After every row comes roughly how far along a hidden order it lies, from 0 to 20.
  8   4  14   4  -1 -24 -21  -5  -2  -2  -5   7   1  -2   8   4   0 -10   0  -1 -11 -26  -9   1   5  10  -4  -5  18   6  21  -4 -10  -1 -11   3   1  -7   1   3   6  -5   6  20  -2   7   6  -6   1  -3   5   4   5  -2  19
4
-16 -19  -1  -6 -13 -11  22  -5   1 -30  -6  -5   2   9  -4 -20   5  -6 -24  -3  17 -19 -22  -9   3   5   0 -15  -1  -5   5   5   2  -8   0   3 -10   4   3  27 -11 -12  -1   2  -4  17  -3 -17   7   5   4 -15  -4  19   9
14
-19 -25   1 -10 -22 -18  23  -5   4 -29  -9  -6  10  10  -4 -21   6  -5 -28   0  29 -23 -32 -12   8   6   1 -16  -3 -10   7   7   3 -10   4   5 -10   6   0  28 -14 -10   0   6  -2  21  -2 -18  12   8   4 -15  -4  17  19
16
 11  -2  16   2   7 -19 -22  -5   1  -5  -5  10   5  -6  11   1  -3 -12   3  -2 -16 -30  19   0  10  13  -4  -4  20   4  20   1 -15  -4 -20   6  -1  -9   1   1   5  -3  10  22  -1  11   6 -12   6  -7   3   9   7   1  23
3
  4  13 -12  11  14  11 -12  11   7  13  -1   1 -16 -20  -6   2   5   2  14   5 -10  25   6   9 -14   5   3  14 -12   7 -12  -6  -6 -12   1 -11 -15   2  -5 -16   0   9  -3  -5  -7  -8  -1  11   7  -8   5  23   4  11 -16
4
 -1 -11  -7   5   1  10   0   8   5  -3  -3  -1  -9 -11  -5 -16  12   2  -2   6  -3   4 -10   0 -11   4   2   7 -18   1 -11   1  -3 -11   2  -9 -11   2  -3  -5  -3   1  -8  -6  -8   3  -2   0   8   0   7  12   4  18 -14
8
 -3  23  10  -6 -42  26  23   9 -16 -22  -2 -10 -15  60  -7  14  -2  -4  -5  19  34  25 -34   0  -6 -17   6  -1   6  -2 -16  16  22  18  58  -9  27  10  35  -2   1  13 -22 -48  -7 -19 -23  26   2   3 -18 -17  -3  -4 -34
20
 -2  19  -6  15  47  26 -29  13  10  23   1   7 -15 -25  -4  15  -2  -5  22  19 -11  21  17  30 -24   7   5   8  -4  19  -7 -27   1  -7   5 -12  -9  -5  -2 -21  17  18  -3   5   8  -8  -1  19   6  -9 -10  32  14  -4   1
0

Part 2:
-20   9   0 -17  12 -14  -8  10 -11   1  -3  38  -5   2 -12  22   2  -2 -35  -2  21   4 -10  -8
8
  6  10  -6  -4  29  -2  -3   8 -17 -27 -34 -15 -16  -9 -14 -13  22   4  23  16 -11   7  -6  -5
6
 -3  31  -2  -8  34   4  -4  10 -21 -19 -41 -16 -15 -13 -11 -11   5  23  25  13 -20  11  -5 -17
7
 12 -25 -14  30  17  18 -11   1  14 -28 -26 -17 -17  11   0 -16  23 -21  48  22 -25   5  13  25
0
 16 -43 -18  -4   4  13  -3  -4  19 -33 -21 -21  -7  -5  -3 -22  32 -11  13  25 -10 -16  19  17
1
  5   0  17   9 -43 -19  26 -19   3  35  60  14  20   4  18  17 -34 -15 -30 -45  38  -7  -8  -8
20
-22  57  19 -25  22  -8  -4   9 -27  17 -16  12   3 -21  -8  14 -35  35  -4 -14  -2  10 -20 -37
14
 -7  15   2  15   0 -18  10   0  -7   1  21  21 -13   8  21   7   4  -2   0 -21  15  12  -7 -11
12
-11  44  19   2  -7 -32  13  -4 -16  19  35  28  -1   3  18  21 -20   0 -20 -41  31  11 -24 -23
19
-28  45  14   8  17 -26 -10  10 -22  26  11  48 -14  23  22  25  -9   6   3 -24   3  32 -26 -12
15
-21  43  13 -18   6 -26  -1   6 -20  25  12  30   0   5   5  20 -15  15 -31 -24  14  13 -23 -22
17
 10 -23 -19  11  19   9  -7   2   8 -41 -36 -12 -19  -3 -11 -22  36 -13  19  26 -11  -3  14  13
0
-21  39  10  -9   7 -26  -1  16 -28  18  12  39  -6   9   4  28  -8   6 -27 -18  19  21 -23 -15
14
-22  34  -3  11  39  -3 -10  12 -23   0 -23  34 -16   4  -4  10 -17  14  25   2 -23  26 -12 -14
9
 16   0   4  35 -11   6   4 -15   8  12  21 -29  -3  14  29 -17  -7  -7  53  -8 -26  10   1   7
13
-25  58  18  11  16 -24  -4   9 -21  22  13  36 -10  10  21  27 -23  -4   8 -24   7  26 -23 -20
15
-21  30   6 -33   0 -20   2  17 -26  16   2  28   3  -8  -6  20  -7  29 -46  -8  20   8 -16 -35
12
 15   2   9  22 -11   6   9 -11   0  14  18 -26   2  10  16 -11 -12  -5  36 -12 -19   8  -7   7
14
-20  39  11 -33   8 -24   4  10 -27  22   8  23   6  -6  -7  20 -16  22 -49 -18  19   7 -21 -29
16
 -3   6   8   5 -11 -16  11 -12  10   4  24  18   3  -3   4  10  -9 -16 -19 -28  36  -7  -5  -4
14
 20 -44 -23  27  -4   4   6  -1  12 -39   0  -5 -20  15   1 -12  44 -33   9  15   7  -4  16  34
1
